Here is a tiny trained network, its code and every weight. The questions are about switching its units off for an input and a target symbol, where a switched-off unit gives its printed mean instead of its output.

import numpy as np


def w(rows, s, z=0):
    codes = np.array(rows[::2]) - 128.0
    scale = np.full(codes.shape[1], s)
    scale[-1] = z or s
    return codes * scale


def norm(h):
    return h / np.sqrt((h * h).mean(-1, keepdims=True) + 1e-5)


def softmax(a):
    e = np.exp(a - a.max(-1, keepdims=True))
    return e / e.sum(-1, keepdims=True)


def log_softmax(a):
    a = a - a.max(-1, keepdims=True)
    return a - np.log(np.exp(a).sum(-1, keepdims=True))


def net(x, mask):
    ids = ['ΛΦΨΩαβγδζηθμπστ'.index(c) for c in x.split()]
    T = len(ids)
    res = E[ids] + P[:T]
    u = 0
    for l in range(2):
        r = norm(res)
        for j in range(3):
            rows = slice(2 * j, 2 * j + 2)
            q, k, v = (r @ M[l][rows].T for M in (Q, K, V))
            z = softmax(np.where(np.tri(T) > 0, q @ k.T / 2**0.5, -1e9)) @ v
            o = O[l][rows]
            res = res + np.where(mask[u + j], z, o[:, -1]) @ o[:, :-1]
        u += 3
    return log_softmax(norm(res)[-1] @ U[:, :-1].T + U[:, -1])


Q, K, V, O = {}, {}, {}, {}
E = w([
[165,161,110,109,143,88],'Λ',
[189,152,73,98,143,78],'Φ',
[98,128,134,22,148,155],'Ψ',
[182,161,107,105,160,91],'Ω',
[155,144,115,111,145,94],'α',
[192,118,80,92,154,127],'β',
[44,43,62,164,164,120],'γ',
[99,176,114,100,65,63],'δ',
[140,165,109,96,99,74],'ζ',
[95,180,158,161,117,123],'η',
[136,144,125,228,102,91],'θ',
[125,61,146,86,44,117],'μ',
[57,164,152,160,66,99],'π',
[65,169,95,153,213,151],'σ',
[153,182,254,111,73,148],'τ',
],0.018)
P = w([
[75,149,178,90,138,7],'0',
[111,111,172,139,170,67],'1',
[132,123,158,134,156,98],'2',
[144,131,131,131,136,114],'3',
[149,138,115,136,123,133],'4',
[147,148,97,135,98,152],'5',
[163,158,102,128,85,151],'6',
],0.012)
Q[0] = w([
[102,155,65,25,132,111],'0.h1',
[33,101,136,97,197,205],'0.h1',
[223,100,206,148,53,144],'0.h2',
[174,81,159,183,180,178],'0.h2',
[34,72,153,162,188,225],'0.h3',
[126,250,131,72,74,57],'0.h3',
],0.011)
K[0] = w([
[61,143,115,172,169,189],'0.h1',
[77,107,175,126,224,44],'0.h1',
[194,231,86,178,126,36],'0.h2',
[180,153,86,186,184,108],'0.h2',
[130,106,162,94,197,37],'0.h3',
[166,115,58,124,111,255],'0.h3',
],0.01)
V[0] = w([
[99,175,233,162,122,220],'0.h1',
[99,220,136,132,206,134],'0.h1',
[111,167,152,137,147,95],'0.h2',
[77,105,131,56,96,141],'0.h2',
[171,91,120,1,138,225],'0.h3',
[184,161,174,144,110,105],'0.h3',
],0.0098)
O[0] = w([
[218,138,124,205,165,244,2],'0.h1',
[99,223,126,49,193,195,120],'0.h1',
[143,107,94,27,120,168,205],'0.h2',
[160,73,153,133,211,215,133],'0.h2',
[143,113,250,127,238,90,56],'0.h3',
[199,182,180,118,2,128,207],'0.h3',
],0.0073,0.0066)
Q[1] = w([
[202,208,167,173,59,81],'1.h1',
[115,197,25,196,205,133],'1.h1',
[120,114,50,126,251,154],'1.h2',
[97,85,37,160,138,102],'1.h2',
[246,34,113,221,41,116],'1.h3',
[133,139,224,62,72,121],'1.h3',
],0.011)
K[1] = w([
[191,138,61,173,28,140],'1.h1',
[26,250,100,214,127,231],'1.h1',
[34,68,133,62,138,195],'1.h2',
[70,83,60,185,135,112],'1.h2',
[151,83,198,154,12,158],'1.h3',
[215,134,82,135,114,87],'1.h3',
],0.012)
V[1] = w([
[212,89,119,25,69,206],'1.h1',
[87,113,228,73,1,134],'1.h1',
[181,94,41,211,201,63],'1.h2',
[63,65,18,115,165,167],'1.h2',
[214,77,75,205,142,135],'1.h3',
[20,89,159,158,112,175],'1.h3',
],0.0082)
O[1] = w([
[94,45,157,73,165,92,200],'1.h1',
[147,1,110,132,132,206,254],'1.h1',
[65,141,102,24,75,99,55],'1.h2',
[84,67,107,121,203,124,67],'1.h2',
[103,110,89,76,96,57,33],'1.h3',
[188,94,98,185,155,116,57],'1.h3',
],0.012,0.0069)
U = w([
[134,153,136,74,109,149,107],'Λ',
[76,176,146,86,79,55,154],'Φ',
[133,114,206,143,224,115,137],'Ψ',
[133,166,141,91,113,125,118],'Ω',
[133,133,131,102,133,136,102],'α',
[94,130,204,146,149,49,126],'β',
[79,97,57,159,184,98,162],'γ',
[160,117,103,112,129,148,92],'δ',
[144,119,130,92,118,145,89],'ζ',
[190,138,64,103,145,207,81],'η',
[172,160,13,166,55,109,121],'θ',
[186,20,143,178,139,60,143],'μ',
[197,113,48,141,142,158,100],'π',
[137,197,79,180,176,108,254],'σ',
[250,161,180,178,106,126,123],'τ',
],0.012,0.007)

Each question gives the input, a string of symbols that net reads in full, and the target symbol t.
The units are the heads (2 rows each of Q, K, V and O). Each row of codes is followed by its name. A weight is (code - 128) times the scale printed after its matrix; where a second scale follows, it is the last column's (O and U).
mask holds one flag per head, layer by layer. A switched-off head (its flag False) gives its mean, the last column of its rows in O, instead of its output. The means were averaged over made-up inputs and are rounded, as every weight is.
A unit's drop is (log p(t) with every unit on - log p(t) with that unit switched off) / (log p(t) with every unit on - log p(t) with every unit switched off).
The circuit of an input: a set's keep is (log p(t) with only the set's units on - log p(t) with every unit switched off) / (log p(t) with every unit on - log p(t) with every unit switched off). Starting from all 6 units, units are removed one at a time, each time the one whose removal leaves the highest keep (on an exact tie, the one counted first), for as long as the keep stays at least 0.8.
circuit, biggest first: the units of the circuit, biggest drop first
most important unit: the unit with the biggest drop
which heads matter: for each layer, one digit per head in row order, 1 if its drop is at least 0.15 and else 0, layers parted by /
input θ Φ Λ Φ Λ σ Φ, target σ: which heads matter	101 / 100
input η γ Φ, target γ: most important unit	0.h3
input π δ μ Φ, target μ: circuit, biggest first	[0.h1 0.h3]
input Φ σ Λ, target σ: circuit, biggest first	[1.h1 0.h3]
input π Φ Φ μ τ ζ, target τ: circuit, biggest first	[0.h3 0.h2]
input Φ σ τ τ ζ μ Φ, target μ: circuit, biggest first	[0.h3 0.h1]
input μ Λ α μ Φ Λ, target Φ: circuit, biggest first	[1.h2 0.h1]
input μ δ τ Φ, target τ: which heads matter	101 / 010
input Φ Λ Φ Λ τ δ, target τ: circuit, biggest first	[0.h1 1.h2]
input Φ Φ τ Φ Φ Λ, target Φ: which heads matter	000 / 000
input τ μ Ω γ Φ, target γ: which heads matter	001 / 010
input δ σ ζ, target σ: circuit, biggest first	[0.h3 1.h1 0.h1]
input Λ Φ θ Φ, target θ: which heads matter	001 / 000
input Ω η Φ, target η: most important unit	0.h1
input τ Φ Λ Φ Λ π τ, target Φ: circuit, biggest first	[1.h3 1.h1]
input μ τ μ ζ Φ α, target Φ: circuit, biggest first	[1.h3 0.h1]
input Λ Φ μ β, target μ: which heads matter	110 / 000
input π β π τ Λ, target τ: circuit, biggest first	[1.h2 0.h3]
input Φ μ μ μ δ, target μ: which heads matter	100 / 000
input Φ η Φ μ σ α, target σ: which heads matter	001 / 100
input α Φ μ Φ Ω, target Φ: most important unit	1.h2
input Φ τ β, target τ: which heads matter	100 / 010
input δ Φ β β τ α, target τ: which heads matter	101 / 010
input Λ η τ Φ β, target Φ: which heads matter	100 / 101
input τ η μ Φ Ψ Λ, target Ψ: which heads matter	001 / 000
input γ μ Φ τ τ η, target τ: circuit, biggest first	[0.h1 1.h2]
